What each symbol does to the points:
tib: t>zez, h>ter, q>nom, z>dez
miv: t>pas, h>los, q>kuv, z>kav
nom: t>moz, h>tib, q>fuv, z>rol
kuf: t>ret, h>toz, q>lom, z>ser
nim: t>bas, h>lib, q>sog, z>dav
kuv: t>tid, h>miv, q>dun, z>mub
tuz: t>zap, h>dav, q>bas, z>pil
pil: t>tib, h>siz, q>kez, z>pav
nef: t>gov, h>gor, q>sed, z>lem
muf: t>nat, h>niv, q>fet, z>boz
fut: t>viz, h>bok, q>dup, z>fiz
mub: t>sog, h>kav, q>pas, z>lib
raf: t>bok, h>ret, q>zus, z>zok
ter: t>rol, h>pav, q>tib, z>lig
pas: t>nos, h>mub, q>tid, z>nim
kes: t>nol, h>nof, q>nup, z>tok
toz: t>lel, h>mef, q>kuf, z>giv
gul: t>zus, h>lom, q>giv, z>ret
ret: t>lep, h>lel, q>raf, z>nad
zuf: t>rir, h>fov, q>fum, z>mez
zaz: t>bev, h>mez, q>rir, z>mur
pes: t>zuf, h>lam, q>lem, z>ris
lel: t>zok, h>ser, q>ret, z>ton
kav: t>nim, h>raz, q>mub, z>bel
bel: t>dav, h>tid, q>lib, z>nos
nul: t>pev, h>bev, q>bip, z>bor
gor: t>lun, h>vop, q>nef, z>pes
fer: t>pav, h>bas, q>siz, z>zap
lis: t>sed, h>gez, q>vut, z>gor
boz: t>lis, h>ved, q>kam, z>gim
fet: t>zut, h>muf, q>zak, z>kam
gim: t>gor, h>zut, q>gez, z>mif
zez: t>lup, h>rol, q>moz, z>kep
dez: t>kep, h>lig, q>rol, z>dus
gez: t>nef, h>gim, q>lis, z>vop
nat: t>mif, h>kam, q>zut, z>lis
moz: t>pag, h>zez, q>dus, z>kar
kep: t>niv, h>pep, q>kar, z>miz
lam: t>fov, h>sed, q>pes, z>gov
nol: t>kav, h>vuz, q>los, z>dun
bul: t>bor, h>mur, q>bev, z>pez
kam: t>vut, h>boz, q>nat, z>gez
rol: t>kar, h>dez, q>zez, z>pep
mig: t>miv, h>nup, q>faf, z>nol
tok: t>dun, h>faf, q>vuz, z>miv
pav: t>dez, h>gal, q>ter, z>fuv
kar: t>muf, h>kep, q>lup, z>liv
fuv: t>dus, h>nom, q>lig, z>zez
los: t>mub, h>nol, q>miv, z>raz
bor: t>kuf, h>rof, q>gat, z>mef
dav: t>kez, h>tiv, q>tuz, z>siz
viz: t>tok, h>bal, q>nof, z>mig
pev: t>gul, h>gat, q>noz, z>kuf
paf: t>kif, h>fum, q>kap, z>rir
lib: t>tuz, h>bel, q>nim, z>tiv
ser: t>nad, h>giv, q>lel, z>zus
vuz: t>raz, h>tok, q>nol, z>kuv
mur: t>rof, h>kif, q>bul, z>bip
liv: t>boz, h>miz, q>niv, z>zak
zak: t>gim, h>fet, q>ved, z>nat
teb: t>kes, h>dup, q>som, z>viz
pez: t>mef, h>bip, q>rof, z>pev
lun: t>paf, h>lem, q>gov, z>zuf
nos: t>siz, h>sog, q>tiv, z>bas
tiv: t>pil, h>nos, q>dav, z>fer
lup: t>fet, h>kar, q>pag, z>niv
miz: t>ved, h>pag, q>liv, z>fet
zut: t>vop, h>nat, q>gim, z>vut
sed: t>ris, h>nef, q>lam, z>lun
ris: t>mez, h>gov, q>fov, z>paf
siz: t>ter, h>fer, q>pil, z>gal
gat: t>lom, h>bor, q>pev, z>toz
vop: t>lem, h>mif, q>gor, z>lam
zok: t>som, h>nad, q>lep, z>dup
mif: t>pes, h>vut, q>vop, z>sed
gov: t>kap, h>lun, q>ris, z>fum
zus: t>fut, h>raf, q>ton, z>lep
giv: t>ton, h>gul, q>ser, z>raf
dup: t>nof, h>fut, q>teb, z>bal
dus: t>miz, h>moz, q>pep, z>lup
ton: t>dup, h>zus, q>nad, z>bok
bas: t>gal, h>tuz, q>fer, z>kez
bok: t>bal, h>lep, q>fut, z>som
lig: t>pep, h>fuv, q>dez, z>moz
gal: t>lig, h>zap, q>pav, z>nom
nad: t>teb, h>ton, q>zok, z>fut
nup: t>los, h>kes, q>mig, z>vuz
fiz: t>mig, h>som, q>bal, z>kes
noz: t>giv, h>pev, q>mef, z>lom
mef: t>ser, h>noz, q>toz, z>gul
tid: t>tiv, h>pas, q>bel, z>sog
pag: t>zak, h>lup, q>miz, z>muf
faf: t>kuv, h>mig, q>tok, z>los
rir: t>nul, h>zaz, q>dis, z>bul
pep: t>liv, h>dus, q>kep, z>pag
vut: t>lam, h>lis, q>mif, z>nef
lom: t>raf, h>kuf, q>gul, z>lel
dun: t>bel, h>kuv, q>raz, z>pas
mez: t>bul, h>kap, q>zaz, z>kif
rof: t>toz, h>pez, q>bor, z>noz
fov: t>zaz, h>ris, q>zuf, z>kap
lem: t>fum, h>pes, q>lun, z>fov
kap: t>mur, h>paf, q>mez, z>dis
sog: t>fer, h>nim, q>nos, z>tuz
lep: t>fiz, h>zok, q>bok, z>teb
bal: t>faf, h>fiz, q>viz, z>nup
zap: t>fuv, h>kez, q>gal, z>tib
ved: t>gez, h>zak, q>boz, z>zut
fum: t>dis, h>zuf, q>paf, z>zaz
kez: t>nom, h>pil, q>zap, z>ter
raz: t>lib, h>dun, q>kav, z>tid
som: t>nup, h>teb, q>fiz, z>nof
bev: t>gat, h>bul, q>nul, z>rof
kif: t>pez, h>dis, q>mur, z>nul
bip: t>noz, h>nul, q>pez, z>gat
dis: t>bip, h>rir, q>kif, z>bev
nof: t>vuz, h>viz, q>kes, z>faf
niv: t>kam, h>liv, q>muf, z>ved

The rows follow the links: the fewer symbols apart two points are, the more alike their rows tend to be.

Each row is also shifted at random along 11 hidden directions that mean nothing.

Rows with their points:
[598,-190,238,253,43,-353,201,-306,115,-169,-318,139,-73,61,157,77,389,44,-7,219,21,-279,-20,49,-239,101] -> nof
[-214,-406,157,177,338,-122,-127,-20,-3,32,-204,-79,241,-101,-184,-93,-789,-265,287,165,533,-276,-222,-357,-48,-35] -> lep
[-592,-117,-351,-5,73,-52,-208,470,-204,278,56,-25,206,-43,283,-217,-219,127,97,25,-373,-494,653,137,165,-147] -> pag
[841,580,225,219,-102,377,324,-107,354,84,-258,258,-44,-115,-108,432,197,-138,-87,-124,324,26,-144,-234,-86,446] -> pav
[-159,-215,-193,-7,140,-828,30,492,-109,313,-175,518,-315,1,420,277,-118,-474,-380,39,-769,964,255,632,132,-81] -> fet
[161,8,22,-266,-183,62,315,-448,149,121,66,-65,-226,67,300,-13,-149,-161,36,59,-41,183,-379,170,-27,-52] -> zuf
[183,-296,-205,95,37,-279,-280,284,230,-108,-101,37,78,-182,-180,-129,-441,-150,349,115,129,-275,226,-16,172,-72] -> fer
[303,-387,-15,-137,532,-87,25,-51,-26,268,269,228,-176,329,283,-116,-504,228,-115,18,-319,29,-190,180,-577,-278] -> bip
[-252,46,293,456,1,-169,184,228,32,132,-101,261,60,280,-117,236,-143,120,-236,107,-122,182,-199,119,-390,131] -> vuz
[-186,561,-236,-40,331,157,-147,-182,116,-458,163,252,-337,-119,134,450,231,456,-33,-150,-302,386,311,93,-170,212] -> rol
[379,-360,210,-41,131,-13,45,-223,193,-212,21,111,-228,125,-288,81,217,70,30,-62,263,258,-581,-69,-54,-16] -> raf
[115,-299,111,-135,-318,-192,514,-353,-556,113,-380,-71,246,176,408,-19,505,-233,-53,88,-56,-222,-160,-43,-118,116] -> dis
[-99,-671,122,32,319,-639,204,-33,-440,342,-303,-69,111,-115,215,206,78,-414,-215,17,-45,-21,342,-321,520,-69] -> rir
[-160,-176,-259,94,309,-805,-115,207,642,-20,164,452,-522,-99,-27,318,-342,0,-76,43,-535,328,567,253,34,-143] -> zez
[50,-178,-292,-483,-346,-67,228,-326,-113,-178,81,-4,86,30,-108,-212,302,88,371,-84,104,-306,-52,-295,-317,-84] -> pes
[420,258,15,-292,49,308,165,-488,225,141,122,-79,-297,-102,366,-55,64,-27,5,-29,32,10,-146,54,41,-66] -> fov
[193,-256,-284,-296,-92,93,-65,230,-66,164,194,-9,-69,60,104,-142,-60,11,73,-125,-232,102,-12,221,291,-169] -> zut
[-484,321,142,-73,-108,298,-154,25,189,308,134,-298,13,-97,112,-511,270,-152,-260,30,33,-459,263,75,70,-217] -> bor
[486,-80,-238,-131,143,127,-50,-311,-111,-694,-374,240,-6,-69,241,201,332,89,380,3,97,-154,-95,99,-240,379] -> gal
[230,-314,-108,13,-30,57,-233,76,143,-450,109,-157,77,27,-476,89,-250,65,219,-66,222,-88,-116,-124,229,107] -> tiv
[-701,-281,197,416,583,193,-324,156,-41,52,-94,-106,-43,-40,252,147,-462,193,27,132,55,-21,-100,220,521,-7] -> kes
[544,-246,-113,-359,171,-456,-311,-344,-28,-489,350,-222,-113,-34,-359,-372,244,138,17,0,20,-52,244,-286,-361,-380] -> lom
[306,441,252,402,-325,-40,9,191,-340,668,-152,-329,326,-311,213,-415,-67,190,240,336,210,-194,164,-116,384,-368] -> fut
[-694,-430,212,207,179,130,-74,-272,111,-398,-598,-111,164,-117,151,-29,301,-325,161,154,470,-800,-73,-34,203,351] -> bal
[130,-181,109,-82,391,-305,-349,-194,464,-192,-217,36,-221,-303,18,-296,-258,-643,12,179,318,-60,-2,65,-119,-105] -> ret
[420,333,212,460,-17,-245,65,209,-27,436,416,-52,79,159,-251,-20,-538,671,-65,176,-190,112,139,-172,-323,-366] -> mig
[360,277,18,-137,267,-123,27,-283,-32,282,339,-195,-95,-196,17,-70,125,230,-164,-77,-39,-178,571,-497,8,-312] -> mez
[-188,133,147,277,-74,-365,-74,33,-29,160,-238,-21,53,-243,114,-233,19,-15,180,306,117,-41,126,22,48,-205] -> dup
[62,360,-2,-233,-406,535,68,81,452,376,51,-281,181,-174,-194,-326,-330,-682,-60,-122,417,-508,40,-218,175,86] -> gez
[419,-11,164,-167,-197,-178,182,-404,137,30,-106,-147,-267,-9,407,-177,724,-297,-348,99,-220,-75,87,313,143,-67] -> nul
[-204,-488,-315,-59,125,-411,41,-111,220,-513,-209,296,-10,39,-101,277,-201,-80,317,23,-32,-312,162,-75,-278,264] -> lig
[-237,165,-55,138,-255,-259,144,44,151,-161,-332,209,54,-92,-61,287,-454,-435,166,130,104,326,-147,75,-126,312] -> ter

In each set, the symbols that take the first to the second take the third to the fourth, perhaps in another order. Give the fourth.
Answers are names.
[-91,-52,122,270,-367,-42,9,347,275,20,-439,54,98,-274,-307,99,829,-320,-11,-79,299,-325,253,-128,715,254]
: [-333,-342,-228,26,246,3,11,162,-34,-16,144,83,21,188,51,308,-594,188,75,-83,-256,-56,95,41,73,97]
:: [327,561,-15,198,-87,-59,-405,232,198,-110,57,-104,-17,-240,-29,-290,248,83,-112,133,-135,-135,554,196,-18,-118]
: ter

[-387,123,-33,44,-641,203,200,293,168,363,210,-352,289,64,-331,-108,64,-105,-147,-126,-16,-587,378,-217,423,30]
: [63,-118,-114,-289,103,259,-34,13,46,-31,-219,-21,91,-170,12,17,251,-598,-138,-244,222,-338,218,-197,235,258]
:: [380,153,-377,-300,-69,153,-85,-218,366,-319,213,77,-291,92,395,-208,384,310,59,-1,-488,-493,377,468,-325,-10]
: kam

[-143,-336,205,187,51,-38,32,37,-50,135,-223,-55,273,-45,-236,-142,-286,-115,266,107,511,-351,-259,-355,4,-32]
: [-514,196,-9,117,-567,31,-147,218,164,-414,-367,-1,129,-161,-235,-157,1022,-194,11,6,127,-338,235,165,208,264]
:: [227,-319,-208,-114,152,63,108,98,-506,-9,216,-111,312,215,-168,271,-235,239,-58,-245,-145,-175,240,-418,-1,100]
: kap

[-51,-208,-153,88,-104,-176,1,36,443,-206,-99,126,-233,-135,-39,221,286,45,174,-12,-75,-194,243,121,476,126]
: [-434,-625,-386,-167,128,-2,-154,95,-166,-230,-8,-114,129,121,265,-35,-174,65,208,-18,-283,-558,311,195,248,63]
:: [117,-289,-440,-567,-318,-329,-16,-243,123,-279,12,-14,-67,-57,105,-414,-179,-344,410,101,-53,-137,-18,156,-281,-167]
: zuf

[828,-153,-153,-88,374,-242,166,-218,-190,-160,-61,155,-34,100,273,451,-320,-122,-165,-58,-294,125,218,-47,-237,239]
: [-210,724,-139,-167,-126,88,-55,294,149,302,401,21,45,-117,-379,-56,-310,-173,-289,-212,-79,260,408,-302,-312,-92]
:: [-84,258,235,164,-640,-258,719,399,-22,1208,-135,253,237,-41,-144,-75,200,-212,-95,-30,97,-54,51,-434,42,-198]
: kif

[-625,312,-59,69,105,294,221,105,-157,-24,124,170,215,191,-283,509,-217,162,-199,-282,-28,18,118,-417,-401,384]
: [-122,-64,-147,-255,-256,507,214,281,175,315,2,285,120,159,-169,-189,461,25,80,-302,125,-548,-112,-137,-212,92]
:: [396,-420,80,221,140,50,-176,253,154,-171,-90,-30,93,62,-313,129,-82,-79,-26,-60,180,-241,-32,-55,308,158]
: ter

[-34,-62,-142,148,-187,-202,-12,276,-433,-130,-274,76,358,-89,-174,126,-102,16,316,45,134,105,31,-190,50,138]
: [413,583,-155,103,-358,-419,323,23,-19,143,-120,342,0,-50,235,132,188,110,2,129,-406,116,439,93,-506,61]
:: [-409,-472,-20,137,-25,-309,-353,-51,403,-590,384,-280,-362,193,-261,14,29,407,-25,111,-317,103,14,445,434,-190]
: sog

[624,768,113,307,-316,14,9,318,-68,368,-149,-4,203,-226,13,-14,-547,-270,12,181,105,431,5,47,-34,29]
: [191,448,-46,185,-169,406,77,5,-429,46,50,-200,-16,-61,364,441,-147,438,132,-2,-198,648,-187,248,695,135]
:: [-95,242,313,365,42,120,-82,-184,-168,-105,-305,-326,107,-197,256,77,316,-43,-131,180,148,-174,155,40,444,166]
: pas

[469,-205,114,-50,454,-291,-186,-89,15,-124,-171,289,-269,-158,46,-65,628,-4,-78,-19,63,208,13,-7,-104,-145]
: [-230,263,-63,217,-201,512,-431,426,65,1,498,-403,197,108,-346,-324,-497,571,166,36,-3,-230,9,124,190,-216]
:: [111,194,-13,92,27,-283,-100,96,186,-480,-416,387,175,-147,-401,18,755,-284,-123,-72,216,-477,497,-338,-689,366]
: liv

[-94,-63,167,-17,539,184,78,-213,-205,353,-254,-52,5,-206,499,134,-33,-333,-214,-51,126,-165,151,-188,312,82]
: [303,209,81,-280,36,349,-42,-464,-400,-159,-187,-385,315,-40,394,-433,167,-344,-99,99,214,-538,46,-89,-406,75]
:: [207,73,173,203,-9,311,477,-69,-52,68,-30,102,38,210,-164,814,-35,78,-252,-277,48,263,-237,-294,235,495]
: ved

[347,-312,-287,-237,44,-273,-69,-80,-543,-298,84,-340,204,-67,-39,165,316,6,-100,-168,-218,-157,650,-326,427,44]
: [-201,233,-30,-254,396,365,60,-172,213,115,100,342,-402,-95,178,241,163,63,-76,-260,23,432,-233,-3,-52,56]
:: [248,53,72,295,-61,-279,-47,263,66,-8,-226,200,215,47,-93,-200,389,56,-92,132,-78,-599,444,-17,-502,47]
: gal

[-149,-519,130,315,149,145,-109,123,-117,-163,-74,-142,177,206,-75,47,277,393,19,5,31,-574,29,2,304,97]
: [-412,465,-159,198,-282,-40,-252,394,-188,62,-273,-34,235,-389,107,-163,23,-77,283,161,53,32,349,102,310,0]
:: [-322,-367,87,154,455,-423,22,-166,9,-382,-262,451,-28,49,-232,218,294,211,126,11,192,-125,-37,-333,-593,122]
: tid

[435,93,117,272,-439,-293,194,207,-307,475,197,-44,214,48,-258,-322,225,787,340,171,16,-82,-15,-287,-98,-500]
: [-89,-181,-4,133,-62,-208,-287,20,433,-501,90,-13,-279,98,-99,-110,544,236,-104,99,-275,-222,210,433,73,-40]
:: [-491,97,-73,-277,144,-15,153,-263,50,-62,229,174,-306,-15,-91,244,245,182,-54,-219,-59,466,-104,-186,-80,-46]
: bor

[124,-196,36,-249,-632,80,511,-219,95,289,56,-213,126,96,-237,-47,-91,-265,174,-71,299,-144,-413,-308,232,-12]
: [258,-230,117,-233,224,501,-74,-229,125,-57,125,-9,-231,305,325,-267,-58,31,-91,-6,-46,31,-666,506,-248,-78]
:: [-461,172,-358,-337,84,199,-31,261,-177,168,-203,426,246,-32,228,-319,-198,-265,222,-66,14,-271,62,-1,-809,63]
: bev

[-257,159,-250,-31,-165,375,-217,242,162,-397,359,193,-6,279,-396,-99,-180,667,350,-79,-53,88,-360,189,-521,-6]
: [550,-481,53,50,265,121,312,26,-92,268,-286,-35,396,138,50,322,-693,-612,-161,-117,214,-640,100,-403,33,408]
:: [-156,429,159,270,-576,-397,51,79,541,-123,-79,72,-38,69,-186,-255,254,-217,-227,271,-170,-186,213,338,-522,27]
: tib

[-395,642,86,323,-170,125,-286,190,676,224,339,-93,-131,-34,6,-539,-252,400,15,287,-163,-503,329,352,-346,-342]
: [445,213,142,131,-407,224,90,-8,263,-221,-146,-109,127,9,-358,130,-178,-365,-1,6,350,65,-347,-32,50,332]
:: [-74,-360,-27,277,458,-12,-175,399,-330,-86,-123,274,326,304,-37,101,-782,136,81,71,-53,-48,-202,76,-590,131]
: gal

[-486,201,-108,-176,211,750,-72,402,319,390,96,409,-243,83,215,-10,-84,-50,-109,-273,-104,177,-332,408,-31,82]
: [-433,-831,-90,-233,122,197,135,125,7,-167,-50,37,115,294,-320,390,-304,-484,-137,-346,148,-36,-364,-153,297,379]
:: [82,-274,20,-282,-106,-284,331,-534,130,-118,27,-54,-185,123,95,82,-48,-274,-63,34,-36,72,-212,-35,-178,9]
: fov

